Here is a tiny trained network, its code and every weight. The questions are about switching its units off for an input and a class, where a switched-off unit gives its printed mean instead of its output.

import numpy as np


def w(rows, s, z=0):
    codes = np.array(rows[::2]) - 128.0
    scale = np.full(codes.shape[1], s)
    scale[-1] = z or s
    return codes * scale


def f(y):
    return np.maximum(y, 0)


def log_softmax(a):
    a = a - a.max(-1, keepdims=True)
    return a - np.log(np.exp(a).sum(-1, keepdims=True))


def net(x, mask):
    res = np.array(x, float).reshape(1, 2) / 4 @ E
    y = f(res @ A[0][:, :-1].T + A[0][:, -1])
    res = res + np.where(mask, y, B[0][:, -1]) @ B[0][:, :-1]
    return log_softmax(res[-1] @ U[:, :-1].T + U[:, -1])


A, B = {}, {}
E = w([
[116,195,239,2,166,127,142,193,164,135],'x0',
[152,24,183,139,127,230,58,120,150,95],'x1',
],0.014)
A[0] = w([
[120,93,71,140,92,109,118,2,92,148,93],'n0',
[168,147,249,101,126,119,144,199,185,162,117],'n1',
[88,100,150,168,164,131,157,127,168,145,255],'n2',
[42,157,200,84,185,115,149,163,152,97,105],'n3',
[135,138,99,95,138,76,145,110,69,171,127],'n4',
[151,34,188,138,113,202,113,147,173,87,67],'n5',
[74,222,71,123,130,106,188,109,130,154,97],'n6',
],0.0089,0.0079)
B[0] = w([
[86,153,41,163,17,78,238,182,95,102,210],'n0',
[112,60,32,155,116,127,131,192,163,133,247],'n1',
[20,241,69,153,203,254,50,57,207,120,201],'n2',
[115,67,69,190,106,85,136,215,166,48,231],'n3',
[166,134,171,175,248,132,106,112,119,193,180],'n4',
[232,92,135,222,171,140,182,99,68,160,237],'n5',
[219,89,138,221,190,193,60,158,78,133,216],'n6',
],0.0089,0.014)
U = w([
[91,94,50,149,31,64,216,172,97,55,55],'0',
[254,103,164,160,191,155,152,114,37,188,47],'1',
[18,223,79,137,151,193,77,59,167,108,254],'2',
[53,160,245,63,34,95,144,73,74,181,61],'3',
],0.008,0.006)

Each question gives the input, the list of numbers given to net, and the class t.
The units are the neurons (one row each of A and B). Each row of codes is followed by its name. A weight is (code - 128) times the scale printed after its matrix; where a second scale follows, it is the last column's (A, B and U).
mask holds one flag per neuron, in row order. A switched-off neuron (its flag False) gives its mean, the last column of its row in B, instead of its output. The means were averaged over made-up inputs and are rounded, as every weight is.
A unit's drop is (log p(t) with every unit on - log p(t) with that unit switched off) / (log p(t) with every unit on - log p(t) with every unit switched off).
The circuit of an input: a set's keep is (log p(t) with only the set's units on - log p(t) with every unit switched off) / (log p(t) with every unit on - log p(t) with every unit switched off). Starting from all 7 units, units are removed one at a time, each time the one whose removal leaves the highest keep (on an exact tie, the one counted first), for as long as the keep stays at least 0.8.
units of the circuit, in order: the units of the circuit, biggest drop first
most important unit: the unit with the biggest drop
k most important neurons: the k neurons with the biggest drops, biggest first
drop when u is switched off: that unit's drop, to one decimal
input [-3,0], class 2: units of the circuit, in order -> [n3; n5]
input [5,5], class 0: units of the circuit, in order -> [n1]
input [-2,-3], class 2: 2 most important neurons -> [n5; n3]
input [3,3], class 2: 4 most important neurons -> [n0; n6; n2; n4]
input [-5,-6], class 1: 4 most important neurons -> [n6; n4; n3; n1]
input [-3,-3], class 2: units of the circuit, in order -> [n5; n3]
input [-3,2], class 2: 3 most important neurons -> [n3; n1; n2]
input [4,4], class 0: 2 most important neurons -> [n6; n1]
input [2,-3], class 2: units of the circuit, in order -> [n5; n0]
input [4,-5], class 1: 3 most important neurons -> [n6; n0; n4]
input [3,-2], class 2: 2 most important neurons -> [n0; n5]
input [5,4], class 0: 2 most important neurons -> [n1; n3]
input [4,2], class 0: 3 most important neurons -> [n3; n1; n4]
input [-7,-8], class 1: units of the circuit, in order -> [n6]
input [3,-1], class 2: 2 most important neurons -> [n0; n5]
input [-4,-6], class 1: 2 most important neurons -> [n6; n4]
input [-1,-3], class 2: drop when n5 is switched off -> 1.5
input [-2,-4], class 1: drop when n5 is switched off -> -0.1
input [0,-2], class 2: drop when n5 is switched off -> 1.0
input [2,2], class 2: most important unit -> n0
